Here is a tiny trained network, its code and every weight. The questions are about switching its units off for an input and a class, where a switched-off unit gives its printed mean instead of its output.

import numpy as np


def w(rows, s, z=0):
    codes = np.array(rows[::2]) - 128.0
    scale = np.full(codes.shape[1], s)
    scale[-1] = z or s
    return codes * scale


def f(y):
    return np.maximum(y, 0)


def log_softmax(a):
    a = a - a.max(-1, keepdims=True)
    return a - np.log(np.exp(a).sum(-1, keepdims=True))


def net(x, mask):
    res = np.array(x, float).reshape(1, 8) / 4 @ E
    y = f(res @ A[0][:, :-1].T + A[0][:, -1])
    res = res + np.where(mask, y, B[0][:, -1]) @ B[0][:, :-1]
    return log_softmax(res[-1] @ U[:, :-1].T + U[:, -1])


A, B = {}, {}
E = w([
[145,112,112,160,98,136,109,132,125,142,167],'x0',
[126,106,107,125,113,133,153,135,126,128,105],'x1',
[115,126,126,135,144,124,141,114,149,135,137],'x2',
[126,131,124,118,120,116,159,145,140,158,77],'x3',
[124,141,131,113,119,123,138,134,149,152,65],'x4',
[171,141,62,196,143,68,114,93,97,84,68],'x5',
[129,123,135,125,68,107,113,120,117,156,107],'x6',
[130,8,185,134,154,79,81,175,193,101,105],'x7',
],0.015)
A[0] = w([
[141,43,184,140,147,59,103,155,185,108,124,173],'n0',
[60,15,217,106,128,230,104,127,145,162,131,191],'n1',
[136,172,80,142,136,132,173,134,78,101,82,135],'n2',
[96,67,185,60,137,94,185,162,150,103,122,149],'n3',
[103,137,83,179,120,119,126,39,73,85,79,148],'n4',
[131,196,80,177,117,125,134,41,71,210,187,212],'n5',
[117,231,120,154,98,159,134,125,153,187,117,218],'n6',
[90,94,66,207,123,34,112,114,170,55,87,145],'n7',
[155,124,145,145,144,61,81,184,149,105,114,110],'n8',
[91,107,179,82,125,181,165,154,88,143,152,221],'n9',
[75,188,117,87,131,217,163,24,87,136,172,231],'n10',
[234,156,58,255,127,62,113,48,139,38,68,192],'n11',
[93,126,146,43,101,205,106,135,180,151,152,255],'n12',
],0.0086,0.0055)
B[0] = w([
[255,33,153,190,126,98,112,185,196,111,104,211],'n0',
[134,72,115,85,100,33,183,206,144,100,210,216],'n1',
[121,113,123,84,168,147,130,82,114,104,126,180],'n2',
[121,120,102,194,137,152,109,147,189,142,145,187],'n3',
[159,180,125,109,181,70,133,110,83,117,116,193],'n4',
[90,219,115,150,126,143,172,105,137,96,148,217],'n5',
[128,167,148,79,93,164,184,102,73,143,154,192],'n6',
[99,119,210,192,196,93,63,104,102,120,82,202],'n7',
[195,112,124,195,126,104,115,116,116,93,111,169],'n8',
[141,84,99,138,59,183,120,135,125,163,214,189],'n9',
[49,124,101,74,127,157,230,110,155,132,124,217],'n10',
[136,153,155,159,177,114,131,72,118,129,58,254],'n11',
[192,92,87,60,44,153,173,195,103,174,159,207],'n12',
],0.0097,0.02)
U = w([
[68,130,59,108,1,201,197,117,129,132,139,255],'0',
[169,61,93,152,57,84,127,182,203,109,145,104],'1',
[112,210,92,145,172,103,162,48,53,109,65,105],'2',
[122,65,163,215,158,84,30,106,132,76,46,26],'3',
],0.008,0.0018)

Each question gives the input, the list of numbers given to net, and the class t.
The units are the neurons (one row each of A and B). Each row of codes is followed by its name. A weight is (code - 128) times the scale printed after its matrix; where a second scale follows, it is the last column's (A, B and U).
mask holds one flag per neuron, in row order. A switched-off neuron (its flag False) gives its mean, the last column of its row in B, instead of its output. The means were averaged over made-up inputs and are rounded, as every weight is.
A unit's drop is (log p(t) with every unit on - log p(t) with that unit switched off) / (log p(t) with every unit on - log p(t) with every unit switched off).
The circuit of an input: a set's keep is (log p(t) with only the set's units on - log p(t) with every unit switched off) / (log p(t) with every unit on - log p(t) with every unit switched off). Starting from the 12 units with the biggest drops (on a tie, the unit counted first), units are removed one at a time, each time the one whose removal leaves the highest keep (on an exact tie, the one counted first), for as long as the keep stays at least 0.8.
units of the circuit, in order: the units of the circuit, biggest drop first
most important unit: the unit with the biggest drop
top k neurons: the k neurons with the biggest drops, biggest first
drop when u is switched off: that unit's drop, to one decimal
input [4,1,-4,1,-1,0,-6,-1], class 0: units of the circuit, in order -> n7; n0
input [-6,5,-5,-2,1,0,-5,-7], class 0: most important unit -> n10
input [7,3,-2,5,-4,8,1,0], class 2: top 2 neurons -> n0; n4
input [0,-3,3,8,2,1,4,8], class 3: top 2 neurons -> n7; n12
input [2,-8,6,4,-8,1,5,-1], class 2: top 3 neurons -> n12; n9; n1
input [5,-1,1,-5,8,-1,4,0], class 0: top 2 neurons -> n0; n7
input [-2,2,0,-4,7,0,0,-2], class 0: top 2 neurons -> n11; n7
input [-6,-3,-7,6,-3,0,-2,-6], class 0: drop when n7 is switched off -> 0.2
input [6,-2,-6,-1,-2,-1,-5,-1], class 0: drop when n0 is switched off -> 0.1
input [3,-7,-1,2,-5,-3,-7,0], class 0: drop when n0 is switched off -> 0.8
input [5,-7,7,4,2,1,-8,1], class 3: drop when n10 is switched off -> 0.1
